[  42  -19   58   62   31  -28  -18   -1  -58   23 -116  137   52 -126
   35  -37  -99  -53   47  -69   73   83    9  -68 -116  -25  -40   78
  -53  -15 -111  -35  -66    5 -101    6   11    8   16  -61  -49  -79]
S
[ 295  -90   64 -374  -63 -221 -478 -230   22  145   35 -188 -351  202
   21 -112   -8   -7  192  303  217 -114  -92  324  128   93  101    6
 -286   88  -11 -199  -63 -138 -108 -151  304   77  209  -26 -195  -43]
P
[-207  419  -51  219  -99   74 -193  122  142 -110  235 -294   84  155
  -26   42   44 -103 -321   -8  -75   10  -67  119 -345   -1  -75   43
  -61 -182   16   53 -173 -181  -44  405  -41   33  -43 -131 -186   -4]
Z
[-205  238  -15  252  -59  100 -185  -25  408 -111  258 -282  244 -131
 -147  235  -11 -218 -292   85 -176  -47  -75 -306   27   59   51   13
  118 -299  -60  175  -83 -437   -9  198   41 -114 -184  208 -250 -253]
Y
[ -64  210    8  239 -212  358  -77  -33  166 -320  333  117  -11  365
  -50  -27  104  -80 -201 -195 -189 -119 -183  292   29  294 -376 -178
 -289  103  202  -36  203  380  -80  355  -47 -120 -241 -729   66   71]
Z
[  88  -93  119   81 -272  226  -86 -245  398 -168  185 -243   35  139
 -224  243  102  -56  101  272  -76 -513 -126   38  394  -46  -46 -156
 -178  104   60  116  153  -29   85 -142  340 -368 -176  199 -256 -111]
S
[   7  -61  322   53  116  126  138 -197 -125  -86  -26  103   58 -126
 -144  256   41   62  104   81  116    4   30 -445  245 -343   -8  109
  -93 -230 -179  153  -65 -151 -143   57  117  239 -112 -276 -210   -9]
Y
[-106   11   -2  216   48  247  243   -1   52  -72  113   30  -64   43
  -44   95 -166  -70   93   87  -64  149   58 -250  142 -253 -153   36
  -79 -123   30  170  166   80  -58   -5   62 -261 -206  -20  105 -168]
R
[-152  -18   55  296 -178  289  106  -53  356 -152  182 -134  324  118
 -225  269   26 -176 -164  103 -266 -332 -131 -154  435   88 -153 -139
   14   88  107  185  115   -1  102   51   73 -418 -271  173   43 -138]
T
[ -80  336  -19  342 -253  327 -181    6  378 -356  387   47  212  342
  -99  192    9 -150 -345   76 -285 -168 -169  300 -129  214 -354 -227
 -270  -75  201   28  201  190   92  302   21 -378 -370 -150  145   55]
F
[  18  119 -244 -194    3    5 -115   26  -50   30  138  -23 -361 -138
  206 -198   16   42  130 -237  -52  391   30  -23 -211   71  167   -7
  148  -80  -38   -9  183  -79  -27 -130  -30   71  -32 -115  -93  -21]
M
[ -85  169   88   87   40  131  162   -2 -208 -126   74   48   17   75
   28  109  -39   51  -74 -115  -17  239  -10 -163  -97  -81 -130   39
  -45 -167   -9   94  -69   49    8  223  -79  241 -117 -354   14   84]
Z
[-282  303  108  358  151  111  175   96    5 -138  103  -49  377 -125
 -108  302 -143 -127 -330   23  -70  257   50 -542 -139 -217 -102  173
   84 -456  -99  221 -211 -286  -34  388 -148  156 -215  -70    1  -94]
F
[  64  -33   62 -156  107  100  -49 -161 -152   20  131   79 -351   94
   18 -146   36   64  165  -48  121  199   -9 -161  292  -92  -31   74
 -122 -110  -19  -48   66   52 -296   95   58  246  -26 -711  -66  -64]
Z
[ 156  -69   14  -74   28  -27  -35  -87  -90  -28  -14   54 -112  128
   29   14 -176    1  130  231   60  128  -14  101   58  -28 -107  -33
 -197  -30   65  -25   72  117   47 -142  109  -49  -22    2  205  -41]
T
[  61  -29   37 -114   50 -371 -119   28 -142  165 -221 -192  143  -51
   86  -28 -217  -86 -114   59  183  134  -17  -15 -170  199   73  150
  -10  -48  -87  -99 -397 -169   62  -13   -8  323  271  208    8  -87]
G
[-133  192  139  225  -22   95  -57   20 -103 -129   54  180  233   -5
  -61  -53  136  -42 -288 -360  -24  -13 -107   58 -103  198 -249   80
  -80   66  -85  -54 -119   82 -206  395 -154  235   28 -639  -36  133]
G
[ 130  -52  -73   -6  191  -19   22  -33  -77  -12  -66  272  -73 -292
  117   17 -234  -24  135   48    5  412  115 -280  -43  -50   63    8
   88 -240 -121   45  189  -68   13 -278  -29   -3 -133   78  215 -138]
G
[ -29  218  171  198  -41  158   -6   52  135 -122   76 -113   91   22
 -181  132  222   52  -68  209   81 -350   33   82 -206 -537   22   26
  -98 -116 -121  175   35  -77  -36  193   67  -94  -44   37 -172  121]
G
[-210  352  -67  129   20  253   -6   82   47  -29  374 -176 -160  134
   19   64   49   18 -116 -111 -129  270   28 -207  -82 -145   15   39
   17 -259   66  136   54 -237  -31  318  -67   -8 -281 -199 -113   50]
G
[ 194 -346  -60 -305  214 -306  181  -22 -291  343 -285   55 -189 -328
  219  -58 -262   60  325  -58  131  461  146 -359  161   -7  296   89
  204  -54 -129  -26    0 -160  128 -467    0  180   23  333   92 -162]
Z
[ -14  135 -121  116 -310  148 -216  -38  403 -232  287 -248  110  255
  -64   42   41 -161 -208   25 -212 -245 -202  235   87  405 -137 -221
  -93  147  215   10  110   80  158   63   23 -220 -139  -35    7  -85]
P
[ 105 -169   13  -75 -117 -346 -219  -45  133   97 -229 -139  303 -163
   25   47 -154 -188 -130   36   21 -123 -144   80  -31  484   71  -10
   45  156  -25 -117 -266 -138  183 -130   45   69  188  465  -30 -178]
S
[-154   38 -192  213 -236  205  -76  -23  456 -178  349 -163  204  117
  -34  188 -218 -309 -273   50 -377   48 -214 -149  278  550 -171 -191
   58  -78  233  120  101  -56  201   30    3 -416 -339  326  100 -352]
P
[-108  141  113  -25   80  411   68 -123 -284 -154  345  137 -485  235
    7  -23   96  111   42  -92   15  443  -14 -130  194 -223 -194  114
 -239 -244   -9   86  120  118 -300  223   50  237 -215 -899  -94   55]
M
[-156  270   65  313 -135  334   30   62   46 -174  196  106  127  205
 -123  -36  182  -20 -167 -200 -125 -226  -69  167  -84 -123 -257  -27
 -145  140   22   40  118  186 -175  367  -59 -190 -146 -494  -41  177]
S
[-224  305  104  487 -149  399  214  118  249 -233  241  -41  410  183
 -176  337   27  -88 -293  -16 -283 -168  -45 -110  -92  -74 -251 -125
  -85  -67  136  231  122   27  219  318  -60 -321 -446   53   59  138]
M
[ 243 -310  185 -130 -165 -281 -242 -161  108  128 -265 -156  175    3
  -91   36  -67 -144  113  248  198 -427 -128  198  190  243    6    2
 -214  281  -54 -145 -259  -67   47 -192  257  -45  258  395 -200 -150]
P
[  60  -66  282   77  -47  226   43 -136   67 -195   60  243    7   -2
 -168  137  210   47   13   52   47 -273  -57    5  236 -293 -142   -4
 -225  -85 -101   87  149  137 -170  127  101  -51 -175 -340 -137  -22]
K
[  52   90 -104  -54 -131  -47 -304 -101  242  -68  265 -272  -58  273
    9   95 -130 -119 -137  264 -105   39 -142  181   76  271  -51 -113
 -130  -83  167  -38   17  -65  161  -19  128 -118  -62  215  108 -129]
Y
[  10  -61   95   50   56  -45  166   22  -90  125  -75  -55  153   -9
    9  143 -140   -2   12   16   -6  122   31 -235   32   -7   35   26
   -1  -31   -4   52  -97  -92  165  -26  -15   58 -103  209   65   26]
Y
[  53  -96  -44  -53   77 -102  -60 -108  189   37   -5 -156   86 -278
  -26  119 -132 -106   19  107  -26  114    0 -473  293  113  227    4
  239 -190  -69  110    8 -319   81 -232   39   90  -74  208   -1 -282]
G
[ -40  117 -266  125  -13   31   97  213   40   80  -18  -24  -26 -153
   94 -228    9  -34   89 -228  -75   71  122   77 -303 -129  107  -25
  191  184  -79   18  223   65    4 -180 -106 -275   17  118   87   50]
F
[  63   95  -81 -163 -153   53 -132  -34  -61  -28  148 -141 -294  270
  111 -144   30   49   63  -79    9   82  -83  300  -72  150  -53  -40
 -180  120  106  -84   17  130    5   25   88   66   29 -245  -66   68]
K
[  68    0 -147   64  117    9  426  147 -193   70 -147   30  -53   84
  126  -97 -260   76  206   15   59  220  168 -139 -142 -269  -25  -24
   41   40   96   76  184  300  167 -203  -95  -72  -27   47  465   66]
Z
[ -23  -51   21   49 -131   -2   48  -33  195   19  103 -287  193  150
  -43  276 -125 -103 -139   89 -162  -31 -105 -147  236  239   17 -110
   -3   -8  168   89  -90 -125  341  -32   50 -118 -215  414   46  -83]
S
[-102  202 -248  112 -302  134 -184   86  278  -77  286 -381  -73  347
   37 -115   98 -110 -139  -93 -210 -180 -127  391 -101  281  -91 -165
  -47  260  191  -33   89   95   94  109   -1 -319   29   45  -17    8]
Z
[-108   75  -18   48   24   91  150   51   81  -47  163 -177  -21   22
  -63  136   20   12 -118  160  -46   51   14 -155   66 -344   65   18
  100 -253  -16  208   73  -21   71   15   -5  -42 -141  140   83  -78]
R
[  45  -64 -144   10 -258   59 -204 -108  315 -171  201   26   85  120
   26  -25  -83 -213 -213 -108 -258   37 -246  157  274  722 -192 -241
  -92  117  224  -83  135  192  141  -31  -14 -131 -205 -147  152 -206]
F
[ 240  -51   91   -3  -72   -4 -106  -91  -72  -98  -66  232  -32  172
   13  -52  -83   17  110   98   95  -97  -59  376  -84   33 -202  -77
 -342  161   46 -133  117  325    8  -77  104  -97   -7 -188  164  102]
S
[ -20   47   50 -181  174   20  -67 -129 -105   80  134  -63 -273  -47
    7  -50  -11   32   58  -27   84  339   17 -399  262 -119  113  147
   62 -268  -89   44  -34 -202 -246   86   26  367  -24 -508  -88 -130]
R
[ -75   21  -56  -82   89  113  311  -23 -260  -37  145   23 -195  247
  137   62 -223   61  -16  -85  -41  589    0 -274  168    8 -191   25
  -66 -243  142   75   24  231   79   53  -74  242 -168 -314  361  -29]
F
[ 120 -142   77   75   98  117   34 -157   25 -153    7  477   83 -239
   -3  164 -194  -94   74   60  -90  208    0 -266  223   78 -114  -66
  -41 -210  -69   47  304   62  -38 -217   41 -158 -337  -81  181 -182]
M
[-151    4   72  139  100  242  265  -32   45 -204  224  151   28  -44
  -94  228   -8   -9 -152   15 -133  227  -15 -357  292 -196 -137    6
   46 -373   -7  233  195   96  -29   91  -92    7 -328 -213  181 -138]
R
[ 138 -176  229  205  108   54  228  -50 -164 -136 -253  661  190 -394
  -57  -20   41   38   21 -168   87  -89    4  -80  -10 -148 -151   50
  -91    7 -229   23  165  325 -156  -23  -71    4 -112 -352  100   -9]
G
[ 244   -5 -140 -169 -131 -269 -205   36   52  132 -153 -143 -106   21
  113 -285   18    7  148  -79  124 -136  -14  394 -262  178  132  -82
  -70  332   27 -183   12  118   96 -222   58   26  242   32   10   77]
F
[ 137 -235  281  156   94    9  203 -128  -28   -3 -312  391  346 -509
 -172  182    9  -25  176  -11  113 -236   65 -361  141 -219   83   46
   75   21 -308   93   78  -46  -66 -255  122  -52 -137   81 -181  -15]
M
[ -57  155  -17   12   66   75   49   56  -40  -61  159  -61 -157   44
   -1  -10   52   63  -69   53   38  143   25  -34  -93 -286   22   64
    8 -241  -41  121   53  -11  -55  103  -47   76  -34 -132   49  -10]
G
[  62   19  -37  -78 -157   53   60    1  -21   -7   62 -300 -130  378
   23   21  -84   47   80  165   -2  -31  -53  237   -1    2  -81  -77
 -160  138  160   32  -12  174  205  -75  128  -83   35  133   99   71]
T
[-103   66  -25  219   29   14   83   68  131   12  -35 -105  254 -213
  -78   94   34  -84  -58  -55  -57  -97   64 -219  -32 -185  119   20
  187   11 -136  138   21 -196   27  -69  -28 -118  -24  232  -45  -37]
Y
[ 136 -109 -155 -138 -114 -115 -158  -73  190   51    5 -240  -79    2
   55 -100  -93  -92   51   65  -17  -26  -72   37  166  313  121  -99
   46  136   87  -47   38  -39  147 -269   90  -17   68  154   69 -172]
G
[ -29   64  -60   35  -22   19   62   64   70 -110  105  -26   51  -55
   -6   56   13  -51 -181  -24  -82   93  -54    4  -50    0    0  -37
   85 -132  -26  107   91   45  108    5 -110    1 -117   60  104  -77]
P
[   9  312 -208 -171  115 -188  -72  229 -245  276  -41 -388 -414  178
  208 -350  -86  131  185   21  281  298  194  209 -641 -439  180  206
  -29  -24  -43  -70 -168 -120  -81   38   17  180  368   24  -28  151]
K
[ 242 -108  253  108 -160  213 -149 -225  150 -256   -9  446   61   39
 -147   52   70  -31  248  122   82 -432 -100  280  149  -72 -262 -139
 -407  208  -28  -59  278  263 -175  -75  220 -345 -151 -271 -109   23]
P
[ -76  -26   13  122  -69  323   66 -129  262 -193  239  -29   24  -89
 -107  258  -21  -83   25   70 -239   39  -66 -373  376   33  -21 -106
   77 -182   26  242  218 -129   54  -73   94 -251 -364   62 -102 -203]
T
[-237  325  103  421 -257  529  126  -17  307 -400  379   29  311  256
 -170  358  137  -98 -369  -71 -362 -251 -163 -141  107   45 -344 -162
 -122 -169  134  210  109  122   64  469    0 -278 -491 -210  -28    9]
K
[  -5  342  -45  174  244  244  159  155 -252  -69   68  278 -251   -5
   80 -121  -67  160  194   -4  112  374  258  -84 -515 -716  -69  101
  -96 -265 -117   82  288  143 -209   90  -78  -57 -143 -442  182  243]
F
[ 220 -254  155 -232 -258  -20 -307 -233  198   78   72  -92 -153  153
  -47   43  114  -57  146   64   -9 -318 -190  232  427  327   33 -117
 -271  264   70 -133   31  -49   33  -98  268 -147  -83   82 -308  -84]
S
[ 314 -116   57 -252 -238 -286 -318 -129   28  157 -180 -258 -118   91
   19 -140  122   34  223  114  200 -421  -93  516 -128  106  139  -71
 -219  381  -50 -184 -135   12   89 -238  286   -2  329  285 -258   72]
Y
[ 119 -205   46 -189  133   86  284 -110 -387   57  -88  275 -355   24
  127 -121 -125  145  356 -106  134  392   73 -168  190 -192 -100   77
 -117   -4  -39  -10  146  300 -136 -164   53  162  -14 -389  174    3]
R
[  40  -63 -257 -257  -69 -202  -90   50  152  115  121 -467 -204   65
  109  -47  -70  -38  -62  171  -25  144  -45   84   29   42  264  -44
  182 -100   69   55  -10 -107  241 -252   26  -18   81  506   81 -203]
S
[  36   58  146   60  -12  -72 -191 -150  149 -121   80  -92  239   21
 -110  302 -137 -127 -216  306  -24  -48  -98 -127  132  139  -55  -20
  -84 -225   13   51 -130 -240  124   58   99   75  -99  177   20 -125]
G
[ -46  114   72  -34   90 -162  -92   25  119   75  -10 -405  114 -212
 -126  196   94  -22 -116  302   96 -122   43 -228  -79 -405  319  111
  233 -312 -211  191 -185 -460   61   24   57  164   94  408 -228 -104]
Z
[   0 -120   57  103  -84  104  -54 -136  244  -99   76  108   92  -87
  -49  130  -96 -179    2    6 -125  -21 -107 -210  313  234 -115  -52
  -83  -48   23   42   83  -48  -58  -19  106 -222 -204   10  -81 -290]
F
[-134   62   -2   77  -78  -52 -104  -26  158   14   96 -298  263    4
 -109  141   25 -153 -264    7 -115  -99 -110 -135  200  180   55   13
  148    0  -13   64 -197 -252   70   86   -8   36    6  163  -80 -115]
S
[  98   28   98  -50  -78  115   -8 -129   55   44   17 -209 -192   52
  -90   39  101   85  285  232  135 -272   50  -51   55 -424  134    6
 -114   53  -71   96   56 -141  -39  -88  254 -108   36  111 -247   36]
G
[  72  -83  152   43    9   15    5  -57  -33   45 -124   63    5    6
  -39    5  -48  -24  160   76  148  -97    3  -60   34 -192  -60   83
 -176   39  -76  -12  -78   34 -135   23  127  -54   55  -36  -92  -58]
S
[ 170 -343   24 -283  117  -73  102 -148 -237  168  -64  261 -293 -143
  162  -71 -147   19  254 -224   30  451  -20 -282  426  224   12   30
  -41  -13  -26  -73  127   43  -44 -242   19  147 -138 -195   76 -174]
P
[ 191 -200  -63  -85  -39 -128   39   14 -127  108 -166   69 -186  156
  150 -233 -178   -6  230  -12  139   88    5  318  -70  101 -118  -13
 -257  270   65 -162   44  356   22 -245   73 -129  163   41  203  -29]
Y
[  -2  192  240   92 -158  -34 -239 -113  184  -83    8 -261  370  -25
 -192  308   99  -75 -213  120   -5 -362 -124  -75  -83   50   49   -2
  -16  -77 -115   74 -285 -321   92  222  129  152    1  154 -345   55]
S
[  32  -21   -9   57  -59  131 -148 -146  268 -145  169   48    7 -116
  -58   40   19 -109  -16  -44 -104  -17  -94 -183  301  232   -3  -90
    5  -67   11   53  183  -80  -73  -64   48  -59 -195 -239  -64 -196]
G
[  86 -206  215  -83  109   33  103 -129 -147  127  -47  179  -50 -100
   -3  110  -74    9  157  -53   65  212   10 -351  334  -33   -4   76
  -99  -88  -77    8  -16  -90  -67  -32   77  129 -173 -159  -47  -67]
F
[-106  308 -218    9   96  194 -123   46  -24 -113  359   70 -308  134
  174  -72 -148  -23 -124  -73 -143  609   10  -84 -149   54  -89    3
  -19 -350   85   28  194  -27  -80  188 -114   44 -246 -359  200  -52]
G
[  56 -189   34 -184  131  110   87 -110 -267  162   40  151 -424   93
   38 -250   34   87  331  -92  157  185   57  -85  358 -244  -30  129
 -115  101  -58  -60  161  140 -343 -116  113   37   81 -524   10  -18]
M
[ 152 -126   65  -55  -39  118 -124 -210  -79 -140  146  335 -269  160
    8  -66  -16   13  192   63  -14   66  -93  206  252  133 -274  -76
 -330   51   97 -111  214  293 -168  -50  117 -133  -95 -414   84  -69]
R
[ -12    9  -84 -140 -209 -267 -340  -36  305   13   73 -529  359  103
  -75  172  -47 -248 -362  163  -93 -110 -187   85  169  568  147 -111
  166    2   79  -40 -274 -311  306  -62    6  180   66  463  -19 -149]
M
[ 178 -363   -1 -103  -20   -6   83 -186   53  -39 -131  176  -38 -253
   48   84 -128  -46  248   12  -40   78  -17 -246  378  198   47  -83
   49   38  -58   33  168   24   90 -427  121 -107  -97  226   22 -243]
G
[ 240 -233  -26  -38  -84 -192  -48   23  -27   90 -325  152   57 -142
  100 -195 -138  -69  231  -47  139 -126    9  333 -195  178  -35  -30
 -137  357  -55 -170   23  202   52 -324   81 -180  192  264   51  -48]
K
[  -8  208  -24 -173 -195  -38 -313 -102  214   70  286 -635 -258  348
  -42   35  145   28  -32  216   41 -169 -105  183  -27  -75  178  -22
 -128  -27   56   19 -161 -273   48  106  230   78  122  102 -350   28]
Y
[ -19   25    1   64   21  133  165  -62   65  -73  137 -118  -18  217
  -59   84 -130  -16   22  144  -24   73  -15 -226  300  -61 -103  -29
  -70 -103  136  121   66   86   53   -7   35   -8 -121 -148  226 -102]
G
[ 198 -280  -61 -223 -248   23 -275 -145  222   25   91   61 -270    0
   96  -80   58  -89  119 -157 -163  -25 -186  298  348  562   33 -200
 -160  279  103 -136  230   77  103 -253  147 -259 -196   53 -153 -157]
T
